In the rows, zero is written as 128.
Each row of numbers belongs to one of the objects below and depends on some of the facts about them. Some rows are named. Which object is each other row?

Known rows:
[ 92  92 116 129 109 107 101 126 130  71 149 126  93 129 108 143 122 131
 125 135  87 139 131 118 133 138 108  94 144 113]: K24
[107 109 122 111 125  84  77 130 136 134 158 128  77 148  89 146 127 119
  69 120  97 129 125 107 131 128 122 116 134 106]: K545
[123 118 129 132 123 136 133 128 120 122 128 128 130 125 135 131 123 125
 133 128 130 134 126 134 126 133 123 130 115 124]: K853
[129 151 126 125 139 105 135 139 135 151 129 126 142 140 153 119 133 151
 145 139 116 134 122 135 131 136 117  78 124 150]: K474
[129 131 129 126 125 128 132 129 132 138 121 127 129 131 133 129 129 130
 123 124 130 124 116 129 130 124 125 141 128 131]: K605
[123 137 130 127 127 133 136 128 128 138 123 127 140 123 138 131 128 130
 141 128 119 127 122 130 130 122 125 135 134 134]: K865
[127 126 126 131 154 142 144 128 119  88 133 131 102 114 128 137 136 108
 153 128  92 143 134 132 121 139 148 119 144 132]: K792
[ 80 147 110 129 102 126 138 122 115 140 138 138 151 116 120 144 137 122
  79 156 126 136 138 102 143 143 120  19 140 117]: K624
[124 134 129 128 129 131 139 127 129 137 124 127 136 124 139 130 128 130
 140 128 120 126 124 131 130 123 124 135 131 133]: K980
[142 142 133 122 128 128 118 128 140 149 112 127 114 134 125 130 131 127
  92 114 146 122  97 125 128 120 132 154 123 129]: K694
[120 128 131 135 132 146 132 123 119 129 125 129 148 116 134 133 124 124
 138 129 127 135 124 131 126 125 127 125 129 127]: K108
[129 131 129 126 130 128 122 125 125 133 130 127 129 122 123 130 126 126
 121 128 124 130 130 128 128 127 130 122 129 127]: K145
[136 137 130 123 128 124 123 129 138 146 113 127 127 135 134 127 133 129
 100 120 136 121 106 128 129 121 127 148 128 130]: K934
[142 158 127 118 139  98 120 139 140 162 127 125 125 141 138 118 136 149
 121 130 127 132 114 132 132 134 123  79 123 148]: K324
[115 129 132 137 130 150 149 125 123 132 115 129 150 118 148 138 125 122
 143 128 123 133 112 134 127 122 120 147 128 131]: K832
[132 120 127 125 129 130 126 129 122 117 131 128 110 129 121 130 127 123
 121 124 124 136 129 131 125 136 133 128 120 124]: K135
[135 132 134 121 122 137 123 129 132 147 106 126 112 130 128 135 128 120
  88 107 145 128  85 131 128 120 131 166 114 126]: K683
[130 130 129 132 132 129 122 125 129 129 128 129 132 130 124 128 126 128
 123 126 137 128 126 128 127 132 127 125 125 125]: K786

There are 2 kinds of fact about the objects: ω, Ψ.
ω: refers to; Ψ: points at
K108 | ω K756 | Ψ K936
K109 | ω K60
K129 | ω K979 | Ψ K693
K135 | ω K318
K145 | ω K36
K151 | Ψ K155
K192 | ω K236 | Ψ K694
K195 | ω K591
K236 | Ψ K545
K24 | ω K960 | Ψ K545
K27 | Ψ K586
K276 | ω K632 | Ψ K556
K279 | ω K121 | Ψ K155
K281 | ω K591 | Ψ K925
K295 | Ψ K925
K310 | Ψ K771
K313 | Ψ K639
K318 | ω K121
K319 | Ψ K325
K324 | Ψ K925
K325 | ω K984
K330 | ω K925
K332 | ω K771
K352 | Ψ K334
K363 | ω K151
K385 | ω K740
K398 | Ψ K545
K40 | ω K984
K428 | Ψ K899
K432 | ω K121 | Ψ K60
K447 | ω K97
K46 | Ψ K934
K474 | Ψ K324
K476 | Ψ K139
K48 | ω K97 | Ψ K694
K53 | ω K934
K545 | ω K236
K548 | ω K121
K559 | ω K693 | Ψ K683
K561 | Ψ K936
K57 | ω K591 | Ψ K60
K577 | ω K121 | Ψ K624
K586 | Ψ K936
K60 | ω K936
K624 | ω K556 | Ψ K236
K640 | Ψ K60
K652 | ω K236
K657 | ω K586
K661 | ω K984 | Ψ K60
K684 | Ψ K350
K692 | Ψ K979
K708 | Ψ K97
K737 | ω K683
K740 | Ψ K60
K745 | ω K960
K76 | ω K694
K766 | ω K432
K78 | ω K155 | Ψ K545
K786 | ω K632
K792 | ω K121 | Ψ K325
K794 | ω K984 | Ψ K324
K805 | ω K936
K83 | ω K155
K832 | Ψ K683
K835 | Ψ K432
K850 | ω K960 | Ψ K591
K851 | ω K740 | Ψ K683
K852 | ω K899
K853 | ω K925 | Ψ K591
K865 | Ψ K451
K873 | ω K624
K942 | ω K740 | Ψ K591
K945 | ω K984 | Ψ K771
K959 | ω K155 | Ψ K236
K980 | Ψ K318
K984 | Ψ K683
K986 | ω K556 | Ψ K694
K995 | ω K556 | Ψ K36

Rows to name:
No name comes twice in this set of rows, the named rows included.
[179 122 126 114 120  98  97 113 131 133 146 122 119 138 101 105 130 134
 109 130 171  93 206 130 128 132 146 181 128 113]  K60
[142 123 126 122 156 136 130 134 122  79 132 130  62 124 111 137 140 102
 121 117 103 147 121 132 118 145 158 129 134 127]  K318
[128 139 128 134 123 136 128 123 118 139 131 132 155 117 116 127 130 127
 121 135 151 131 131 123 131 132 133 100 129 129]  K873
[127 114 134 130 133 122 106 128 118 144 145 132 135 135 107 131 126 124
 126 120 143 129 138 127 125 128 131 141 122 122]  K652
[126 135 133 128 129 139 136 126 129 144 114 127 133 122 138 135 128 123
 122 122 129 126 105 131 130 119 127 150 127 132]  K586
[115 104 135 146 132 153 124 124 110 129 136 133 154 123 124 137 120 121
 151 126 142 140 125 134 124 131 124 144 122 122]  K851
[154 160 131 108 134  90 107 140 141 168 128 123 109 141 121 119 137 148
 103 120 135 130 105 131 134 130 130  84 118 147]  K925
[164 117 119 116 142 124 157 129 120  65 145 127  73 132 121 115 143 112
 175 133 112 114 204 136 121 148 167 177 139 126]  K432
[128 162 127 126 105 145 142 125 116 175 114 135 164 116 120 131 140 127
  92 133 174 125 111 118 140 128 138  93 123 136]  K556
[152 112 120 125 114 130 174 134 129  98 144 126 153 133 143  85 117 139
 193 151 133 103 227 122 120 121 136 126 121 123]  K661
[ 93 118 124 118 133  87  94 128 138 142 158 130 103 145 110 150 128 124
  97 128  78 124 130 108 133 122 113 125 148 114]  K236
[115 124 131 141 133 153 142 122 118 124 122 130 152 114 139 136 122 120
 144 131 125 137 122 135 125 126 124 128 128 126]  K559

The same objects again, as new rows of numbers:
Named rows:
[125 109 120 143 113 131 110 152 161 114 141 124 140 147 145 128 137 124
 124 129 167 116 127 143 126 123 129 118 118 123 139 101 147 135 126]: K313
[133  71 156 129 178  82 115 106 142 120 101 148 119 117 136 101 131 138
 136 129 161 111 108 106 136 145 158 133 120 129 102 169 180 120 133]: K586
[131 117 124 120 120 123 110 177 169 120 139 126 135 158 147 115 139 133
 126 115 169 118 138 151 123 124 134 127 120 133 151 117 115 137  98]: K694
[125 110 120 143 115 129 111 150 160 113 141 124 140 147 145 129 137 124
 123 128 165 117 127 144 127 122 129 119 118 124 139 101 149 136 126]: K708
[128 112  75 178 110  80 123 167 170 142 143 132 152 147 122 134 134 140
 132 121 179 150 140 154 122 159 109 137 124 117 159 131  43 139 135]: K984
[131 130  99 123  66 122 110 102 197 129 141 148 147 162 132 105 153 139
 123 121 153 129 140 155 126 131 125 101 110 130 166 137 123 122 127]: K40
[125 128 125 132 134 158 116 126 134  85 117 143 115 116 145 113 164 135
 129 148 105 151 135 123 132 129 138 145 112 131  97 159 216 102 137]: K942
[127 114 121 110 149 118 129 129 141 122 124 128 121 127 147 143 167 130
 119 141 151 135 129 122 137 116 141 138 120 131 110 176 134 105 140]: K474
[133 138 127  84 127 137 116 134 123 126 118 145 126 159 149 120 146 134
 121 130 155 141 144 130 126 130 140 128 113 145 136 155 127 100 112]: K109
[131 133 128  90 144 112 120 145 131 135 116 138 122 157 153 121 148 144
 123 123 152 136 145 126 123 134 142 140 120 144 128 171  98 103 107]: K771
[129  77 146 131 104  84 122 127 135 143 141 149 133  94 107 132 122 117
 126 125  89 123  95 123 146 115 134 142 120 145 150  75 192 137 115]: K850
[122 127 109 157 125 138 123 207 102 139 146 132 154 111  97 142 129 126
 132 128 109 157 137 136 139 152 111 146 128 132 160  84  92 134  94]: K832
[127 119 126 115 144 118 121 119 127 126 116 137 126 139 147 130 147 133
 122 136 150 133 130 118 130 132 140 131 119 133 115 158 140 104 135]: K46
[133 135 129  78 129 134 116 134 119 131 120 145 130 162 147 121 143 130
 120 130 168 137 142 131 128 131 140 120 113 144 140 153 113 100 112]: K83
[144 159  99  96 104 142 111 109 102 122 102 127 127 183 150 131 140 135
 122 124 115 128 134 111 140 122 152 158 110 143 152 130 114  75  98]: K548
[131 130 133  92 162 117 122 161 137 128 116 137 118 151 154 114 151 147
 125 122 157 135 146 131 124 137 144 145 123 142 114 180  91 110 105]: K591
[119 123 136 134 124 138 121 153 140 135 141 133 142 108 117 123 147 135
 125 123  89 123 124 130 142 131 128 131 129 134 130 106 139 131 105]: K476
[121 116 124 122 131 138 119  53 104 146 117 142 135 184 189 128 128 116
 109 134 127 136 129 105 120 129 129  94 110 124  98 101 144 101 152]: K78

Rows to name:
No name comes twice in this set of rows, the named rows included.
[129 113 111  99 153 121 141 146 163 115 138 115 112 112 147 164 200 127
 114 147 154 138 129 129 147  92 141 151 122 131 107 204 120 105 145]  K324
[124 148 126  83 142 171 115  88 108 149 119 139 143 206 186 116 139 123
 109 124 165 132 153 121 120 138 132  77 113 129 116 129  76  98 121]  K545

The same objects again, as new rows of numbers:
Some rows with their names:
[152 108 152 134 223 141 107  41 175 179 118 133 163 189 118]: K984
[120 126 129 199 127 109 127  66 140 178 105 126 168 189 108]: K661
[123  94 141  78 216 137  95 103 101 102 162 152  89 154 159]: K694
[131 133  64  94 190 133 100 105 127 151 128 147 147 140 167]: K48
[108 120 126 127 125  99 123 108 103 115 137 134 115 149 140]: K330
[140 122  84  95 216 130 108 103 126 140 113 136 130 143 151]: K708
[121 123  99  96 216 133 169 121 109 148  93 136 179 146 131]: K474
[110 121 129 128 126  97 124 106 102 118 135 128 121 150 141]: K447
[125 141  97 119 121  94 135 112 122 145 119 124 156 141 142]: K78
[117 136 122  99 154  97 166 102  95 128 111 120 188 160 118]: K295
[115 116 127 129 131 101 124 105 105 112 136 134 119 152 132]: K332
[125 134 122 113 129 102 128  99 129 129 130 119 161 154 128]: K398
[104 109 158 106 145 102 109  95  77  85 161 141  94 160 136]: K350
[118 105 103 137 193 138 127 131 115 131 133 136 114 145 156]: K745
[155 184  81 173 135  95 120  86 167  83 118 129 101 132 106]: K279
[107 118 100 135 160 172 130 142 145 152 143 149 157 148 142]: K108
[118 122  93  87 201 147 124 112 117 141 128 148 163 150 152]: K46
[ 90  85 201 153 112 123 160 137 105  97 163 132 100 160 117]: K139

Rows to name:
No name comes twice in this set of rows, the named rows included.
[102  99 151 190 125 125  46  50  99 133 183 165 106 195 140]  K325
[ 96 133 176 194 129 136 166 122 129  43 166 150  80 155  89]  K318
[114 134  95 111 137  88 174 121  84 136 110 119 179 154 129]  K281
[ 94 140  89  68 183 145  72  97 135 156  34 173 140 113 136]  K986
[115  96 121 193 204 148 106  78 111 159 113 156 128 186 133]  K40
[129 132  96  98 169 163  73 107 161 146 167 153 137 141 166]  K319
[ 84 116 131 117 168 161 112 133 162 165  38 155 125 107 117]  K995

The same objects again, as new rows of numbers:
Some objects and their rows:
[173 156 183 149 182 174  81 123 122 107 131 121 135 132 110]: K959
[178 155 146 149 165 164  82 107 115 147 126 137 117 128 129]: K980
[178 155 145 148 164 164  81 107 115 147 125 137 117 128 129]: K865
[221 147 184 154 136 162  28 118  91 114 131 145  96 115 122]: K24
[172 166 150 141 159 160  93 110 121 139 103 142 117 120 142]: K27
[194 128 155 157 143 204 106 133  85 140 118 174  90 148 146]: K850
[170 134 157 155 176 208 121 127  95 143  97 147  99 150 131]: K853
[177 118 174 120 185 102 128 106  92 183 133 128 112 127 128]: K192
[179 129 165 148 174 108 115 116  88 150 134 142 135 132 125]: K48
[178 155 146 148 164 164  81 107 115 146 126 137 117 128 129]: K428
[167 193 149 123 150 153 111 117 138 129  48 151 127  95 178]: K586
[163 180 122 130 141 162  78 133 105 153 130 119 116 134 105]: K325
[172 144 153 114 175 153  89 100 121 178 131 124  88 137 129]: K652
[181 156 138 144 167 164  73 106 118 151 128 137 119 136 129]: K350
[175 156 143 143 164 159  76 108 118 145 131 138 112 142 126]: K737
[196 143 185 119 181 159  51 102 108 156 115 107  84 120 112]: K545
[193 132 149 151 183 123 102 111  94 164 130 140 148 121 133]: K694
[198 148 143 144 132 154  62 114 110 141 153 165 103 142 140]: K745

Which object is each row?
No name comes twice in this set of rows, the named rows included.
[183 156 145 150 194 186  81 116 136 139 136 125 160 126 128]  K155
[165 184 150 127 150 152 103 115 132 130  71 147 120 111 161]  K561
[189 156 200 150 186 178  52 124 115  94 122 109 132 123  98]  K78
[160 178 130 133 138 163  87 134 103 149 127 119 114 127 106]  K945
[161 185 154 124 147 147 103 117 133 125  75 149 113 119 159]  K108
[217 145 132 155 141 170  60 109 110 158 144 164 122 115 153]  K960
[166 159 157 141 181 169  86 121 134 122 144 129 138 149 115]  K83

